Below is a small trained network, with its code and all its weights. Each question gives an input and a class and asks what happens when units are switched off, that is, made to give their printed mean instead of their output.

import numpy as np


def w(rows, s, z=0):
    codes = np.array(rows[::2]) - 128.0
    scale = np.full(codes.shape[1], s)
    scale[-1] = z or s
    return codes * scale


def f(y):
    return y / 2 * (1 + np.tanh(0.7978845608 * (y + 0.044715 * y**3)))


def log_softmax(a):
    a = a - a.max(-1, keepdims=True)
    return a - np.log(np.exp(a).sum(-1, keepdims=True))


def net(x, mask):
    res = np.array(x, float).reshape(1, 7) / 4 @ E
    y = f(res @ A[0][:, :-1].T + A[0][:, -1])
    res = res + np.where(mask, y, B[0][:, -1]) @ B[0][:, :-1]
    return log_softmax(res[-1] @ U[:, :-1].T + U[:, -1])


A, B = {}, {}
E = w([
[124,168,170,255,186,113,161,114,127,123,125],'x0',
[96,87,184,114,134,145,133,159,151,157,113],'x1',
[70,102,88,118,190,178,151,186,152,79,179],'x2',
[220,83,79,55,124,124,128,189,204,150,130],'x3',
[180,92,183,157,134,91,192,162,95,125,75],'x4',
[123,200,119,117,214,180,142,161,123,225,106],'x5',
[57,99,194,90,99,168,181,175,176,137,62],'x6',
],0.0089)
A[0] = w([
[162,172,102,133,98,97,73,64,80,93,139,177],'neuron 0',
[50,187,219,216,135,141,155,98,45,130,146,226],'neuron 1',
[91,146,91,64,81,138,37,64,164,146,211,216],'neuron 2',
[136,137,21,191,230,134,131,117,122,84,216,251],'neuron 3',
[171,136,235,183,131,122,162,180,131,234,33,209],'neuron 4',
[135,2,198,15,65,127,177,211,148,79,144,205],'neuron 5',
[107,165,76,26,56,110,49,145,194,137,169,152],'neuron 6',
[64,139,104,151,237,135,155,196,226,130,194,221],'neuron 7',
],0.0084,0.0026)
B[0] = w([
[146,136,88,142,128,67,112,88,108,137,194,198],'neuron 0',
[27,167,105,205,190,103,122,89,71,90,53,247],'neuron 1',
[140,111,44,127,90,217,111,61,104,130,187,220],'neuron 2',
[174,170,186,154,86,147,140,223,60,108,206,221],'neuron 3',
[180,149,152,129,216,56,137,59,239,183,101,232],'neuron 4',
[94,47,91,11,79,80,109,196,144,123,44,253],'neuron 5',
[116,79,112,113,67,209,130,55,152,164,172,229],'neuron 6',
[131,128,216,128,125,226,156,186,138,104,121,214],'neuron 7',
],0.011,0.012)
U = w([
[230,153,161,131,187,81,177,100,215,204,95,112],'0',
[196,148,175,118,108,198,183,255,113,111,186,66],'1',
[133,114,61,104,64,205,97,45,128,163,183,128],'2',
[192,172,94,184,114,26,99,132,25,87,170,123],'3',
[17,159,152,166,183,143,153,85,120,121,31,41],'4',
[121,54,110,39,65,93,137,203,149,113,55,254],'5',
],0.0068,0.0019)

Each question gives the input, the list of numbers given to net, and the class t.
The units are the neurons (one row each of A and B). Each row of codes is followed by its name. A weight is (code - 128) times the scale printed after its matrix; where a second scale follows, it is the last column's (A, B and U).
mask holds one flag per neuron, in row order. A switched-off neuron (its flag False) gives its mean, the last column of its row in B, instead of its output. The means were averaged over made-up inputs and are rounded, as every weight is.
A unit's drop is (log p(t) with every unit on - log p(t) with that unit switched off) / (log p(t) with every unit on - log p(t) with every unit switched off).
The circuit of an input: a set's keep is (log p(t) with only the set's units on - log p(t) with every unit switched off) / (log p(t) with every unit on - log p(t) with every unit switched off). Starting from all 8 units, units are removed one at a time, each time the one whose removal leaves the highest keep (on an exact tie, the one counted first), for as long as the keep stays at least 0.8.
units of the circuit, in order: the units of the circuit, biggest drop first
top k neurons: the k neurons with the biggest drops, biggest first
drop of u: that unit's drop, to one decimal
input [-3,-5,7,5,1,2,1], class 1: units of the circuit, in order -> [neuron 7]
input [5,-5,-5,1,-6,7,2], class 0: top 2 neurons -> [neuron 4; neuron 5]
input [1,-3,-3,0,-3,6,4], class 0: units of the circuit, in order -> [neuron 4; neuron 1]
input [8,-1,-4,2,6,-1,-5], class 0: top 2 neurons -> [neuron 4; neuron 2]
input [2,-6,8,-8,0,-2,-4], class 3: units of the circuit, in order -> [neuron 3; neuron 1]
input [-8,4,-5,3,-6,3,6], class 2: top 2 neurons -> [neuron 6; neuron 2]
input [3,-8,-8,-8,5,-1,0], class 4: top 2 neurons -> [neuron 1; neuron 3]
input [1,7,-4,4,-1,2,7], class 0: drop of neuron 0 -> -0.1
input [1,3,4,7,0,-1,-4], class 1: drop of neuron 7 -> 0.1
input [0,-4,-6,-2,8,4,-4], class 0: drop of neuron 4 -> 1.6
input [-6,4,6,3,0,8,-8], class 1: drop of neuron 3 -> 0.2
